Here is a tiny trained network, its code and every weight. The questions are about switching its units off for an input and a target symbol, where a switched-off unit gives its printed mean instead of its output.

import numpy as np


def w(rows, s, z=0):
    codes = np.array(rows[::2]) - 128.0
    scale = np.full(codes.shape[1], s)
    scale[-1] = z or s
    return codes * scale


def norm(h):
    return h / np.sqrt((h * h).mean(-1, keepdims=True) + 1e-5)


def f(y):
    return np.maximum(y, 0)


def softmax(a):
    e = np.exp(a - a.max(-1, keepdims=True))
    return e / e.sum(-1, keepdims=True)


def log_softmax(a):
    a = a - a.max(-1, keepdims=True)
    return a - np.log(np.exp(a).sum(-1, keepdims=True))


def net(x, mask):
    ids = ['βδεηθλξτψ'.index(c) for c in x.split()]
    T = len(ids)
    res = E[ids] + P[:T]
    r = norm(res)
    for j in range(2):
        rows = slice(3 * j, 3 * j + 3)
        q, k, v = (r @ M[0][rows].T for M in (Q, K, V))
        z = softmax(np.where(np.tri(T) > 0, q @ k.T / 3**0.5, -1e9)) @ v
        o = O[0][rows]
        res = res + np.where(mask[j], z, o[:, -1]) @ o[:, :-1]
    y = f(norm(res) @ A[0][:, :-1].T + A[0][:, -1])
    res = res + np.where(mask[2:18], y, B[0][:, -1]) @ B[0][:, :-1]
    return log_softmax(norm(res)[-1] @ U[:, :-1].T + U[:, -1])


Q, K, V, O, A, B = {}, {}, {}, {}, {}, {}
E = w([
[126,147,137],'β',
[135,156,134],'δ',
[154,151,155],'ε',
[126,143,141],'η',
[119,150,176],'θ',
[118,195,153],'λ',
[172,174,164],'ξ',
[150,2,83],'τ',
[156,151,68],'ψ',
],0.0082)
P = w([
[54,19,9],'0',
[77,149,218],'1',
[108,165,209],'2',
[126,206,192],'3',
[159,218,192],'4',
[179,243,187],'5',
[187,247,186],'6',
[185,254,161],'7',
],0.002)
Q[0] = w([
[98,39,102],'head 1',
[108,2,86],'head 1',
[145,128,82],'head 1',
[155,145,138],'head 2',
[120,105,113],'head 2',
[134,31,99],'head 2',
],0.0099)
K[0] = w([
[86,101,229],'head 1',
[79,80,238],'head 1',
[178,135,149],'head 1',
[86,138,91],'head 2',
[160,117,129],'head 2',
[254,136,108],'head 2',
],0.0086)
V[0] = w([
[155,90,241],'head 1',
[26,103,193],'head 1',
[2,148,79],'head 1',
[221,100,227],'head 2',
[187,142,177],'head 2',
[19,74,176],'head 2',
],0.0046)
O[0] = w([
[16,181,164,2],'head 1',
[121,240,148,18],'head 1',
[253,162,164,150],'head 1',
[95,83,164,113],'head 2',
[155,70,156,132],'head 2',
[46,188,44,157],'head 2',
],0.0043,0.0031)
A[0] = w([
[213,42,84,105],'neuron 1',
[60,154,100,135],'neuron 2',
[27,152,100,192],'neuron 3',
[144,190,193,240],'neuron 4',
[68,128,212,172],'neuron 5',
[217,88,106,82],'neuron 6',
[59,77,198,69],'neuron 7',
[135,58,85,111],'neuron 8',
[136,109,85,227],'neuron 9',
[134,150,199,53],'neuron 10',
[121,81,114,82],'neuron 11',
[114,105,230,66],'neuron 12',
[204,113,172,5],'neuron 13',
[139,69,88,129],'neuron 14',
[126,10,117,19],'neuron 15',
[172,165,253,68],'neuron 16',
],0.0056,0.0017)
B[0] = w([
[4,169,223,252],'neuron 1',
[103,106,196,144],'neuron 2',
[92,107,193,155],'neuron 3',
[185,110,40,223],'neuron 4',
[40,68,125,167],'neuron 5',
[56,125,244,234],'neuron 6',
[227,12,23,151],'neuron 7',
[89,164,108,170],'neuron 8',
[123,136,179,179],'neuron 9',
[90,137,70,157],'neuron 10',
[95,128,90,141],'neuron 11',
[114,79,20,162],'neuron 12',
[110,84,138,190],'neuron 13',
[19,203,148,171],'neuron 14',
[95,160,101,164],'neuron 15',
[111,128,73,216],'neuron 16',
],0.0043,0.0041)
U = w([
[112,105,73,35],'β',
[164,191,97,97],'δ',
[168,69,255,68],'ε',
[105,35,111,66],'η',
[135,15,107,217],'θ',
[191,162,109,254],'λ',
[237,116,198,156],'ξ',
[172,149,106,63],'τ',
[12,236,155,146],'ψ',
],0.0071,0.002)

Each question gives the input, a string of symbols that net reads in full, and the target symbol t.
The units are the heads (3 rows each of Q, K, V and O) and the neurons (one row each of A and B). Each row of codes is followed by its name. A weight is (code - 128) times the scale printed after its matrix; where a second scale follows, it is the last column's (O, A, B and U).
mask holds one flag per unit, heads first, then neurons. A switched-off unit (its flag False) gives its mean, the last column of its rows in O or B, instead of its output. The means were averaged over made-up inputs and are rounded, as every weight is.
A unit's drop is (log p(t) with every unit on - log p(t) with that unit switched off) / (log p(t) with every unit on - log p(t) with every unit switched off).
The circuit of an input: a set's keep is (log p(t) with only the set's units on - log p(t) with every unit switched off) / (log p(t) with every unit on - log p(t) with every unit switched off). Starting from the 12 units with the biggest drops (on a tie, the unit counted first), units are removed one at a time, each time the one whose removal leaves the highest keep (on an exact tie, the one counted first), for as long as the keep stays at least 0.8.
units of the circuit, in order: the units of the circuit, biggest drop first
most important unit: the unit with the biggest drop
which heads matter: for each layer, one digit per head in row order, 1 if its drop is at least 0.15 and else 0, layers parted by /
drop when u is switched off: that unit's drop, to one decimal
input η ε β ψ θ λ θ τ, target ψ: units of the circuit, in order	(head 1; neuron 14)
input ψ ψ ε η β τ β, target ε: units of the circuit, in order	(head 2)
input δ τ τ ε ξ η, target ξ: which heads matter	10
input ψ θ λ ψ τ δ, target ε: which heads matter	10
input θ ψ ψ, target ψ: which heads matter	00
input ξ λ θ ε, target θ: which heads matter	00
input ξ τ θ ε θ β ξ η, target θ: which heads matter	01
input ψ η δ ξ λ ε η, target ε: which heads matter	10
input ξ ε ξ λ ε, target θ: which heads matter	10
input δ θ ε, target ξ: which heads matter	10
input δ θ θ θ θ λ δ, target ξ: drop when neuron 15 is switched off	0.0
input ξ θ ε β β, target θ: drop when neuron 1 is switched off	0.1
input ψ ε θ, target θ: drop when neuron 12 is switched off	0.2
input ψ θ τ δ β β δ, target ε: drop when neuron 11 is switched off	0.0
input ξ ξ θ β τ ε θ β, target θ: most important unit	head 2
